Below is a small trained network, with its code and all its weights. Each question gives an input and a class and asks what happens when units are switched off, that is, made to give their printed mean instead of their output.

import numpy as np


def w(rows, s, z=0):
    codes = np.array(rows[::2]) - 128.0
    scale = np.full(codes.shape[1], s)
    scale[-1] = z or s
    return codes * scale


def f(y):
    return np.maximum(y, 0)


def log_softmax(a):
    a = a - a.max(-1, keepdims=True)
    return a - np.log(np.exp(a).sum(-1, keepdims=True))


def net(x, mask):
    res = np.array(x, float).reshape(1, 2) / 4 @ E
    y = f(res @ A[0][:, :-1].T + A[0][:, -1])
    res = res + np.where(mask, y, B[0][:, -1]) @ B[0][:, :-1]
    return log_softmax(res[-1] @ U[:, :-1].T + U[:, -1])


A, B = {}, {}
E = w([
[166,59,30,148],'x0',
[28,130,110,3],'x1',
],0.015)
A[0] = w([
[70,126,92,87,100],'N1',
[167,110,117,100,177],'N2',
[14,133,86,71,101],'N3',
[196,34,50,84,59],'N4',
[96,232,240,131,95],'N5',
[127,35,50,130,79],'N6',
[197,132,138,244,55],'N7',
[81,88,98,57,99],'N8',
[78,142,108,167,245],'N9',
[99,155,208,133,88],'N10',
[67,100,98,103,86],'N11',
[198,137,149,166,200],'N12',
[121,7,57,136,153],'N13',
[121,117,142,139,252],'N14',
],0.012)
B[0] = w([
[106,142,194,214,195],'N1',
[108,105,147,105,174],'N2',
[102,150,182,172,248],'N3',
[184,76,193,113,202],'N4',
[198,50,234,77,249],'N5',
[186,48,209,91,199],'N6',
[111,139,166,215,245],'N7',
[97,130,163,219,213],'N8',
[35,77,60,83,228],'N9',
[200,99,194,102,186],'N10',
[136,147,190,207,179],'N11',
[62,138,139,140,242],'N12',
[131,53,185,70,235],'N13',
[3,126,62,73,235],'N14',
],0.011,0.014)
U = w([
[72,140,147,237,99],'0',
[174,97,162,54,126],'1',
[4,125,75,61,253],'2',
[168,178,103,116,73],'3',
[158,155,77,115,87],'4',
[145,153,118,134,65],'5',
],0.015,0.0058)

Each question gives the input, the list of numbers given to net, and the class t.
The units are the neurons (one row each of A and B). Each row of codes is followed by its name. A weight is (code - 128) times the scale printed after its matrix; where a second scale follows, it is the last column's (A, B and U).
mask holds one flag per neuron, in row order. A switched-off neuron (its flag False) gives its mean, the last column of its row in B, instead of its output. The means were averaged over made-up inputs and are rounded, as every weight is.
A unit's drop is (log p(t) with every unit on - log p(t) with that unit switched off) / (log p(t) with every unit on - log p(t) with every unit switched off).
The circuit of an input: a set's keep is (log p(t) with only the set's units on - log p(t) with every unit switched off) / (log p(t) with every unit on - log p(t) with every unit switched off). Starting from the 12 units with the biggest drops (on a tie, the unit counted first), units are removed one at a time, each time the one whose removal leaves the highest keep (on an exact tie, the one counted first), for as long as the keep stays at least 0.8.
circuit, biggest first: the units of the circuit, biggest drop first
top k neurons: the k neurons with the biggest drops, biggest first
drop when u is switched off: that unit's drop, to one decimal
input [5,6], class 0: circuit, biggest first -> [N8]
input [-3,1], class 2: top 3 neurons -> [N6, N4, N13]
input [2,2], class 2: circuit, biggest first -> [N5, N7]
input [4,3], class 1: top 2 neurons -> [N6, N7]
input [1,4], class 0: top 4 neurons -> [N8, N1, N3, N11]
input [-4,1], class 1: top 3 neurons -> [N5, N12, N10]
input [-8,8], class 0: top 2 neurons -> [N3, N8]
input [-4,3], class 1: top 4 neurons -> [N5, N7, N12, N10]
input [-6,5], class 1: top 3 neurons -> [N5, N7, N10]
input [-6,1], class 1: drop when N5 is switched off -> 0.2
input [-6,2], class 1: drop when N5 is switched off -> 0.5
input [-1,4], class 0: drop when N11 is switched off -> 0.1
input [0,4], class 0: drop when N8 is switched off -> 0.4
input [-7,3], class 1: circuit, biggest first -> [N5]
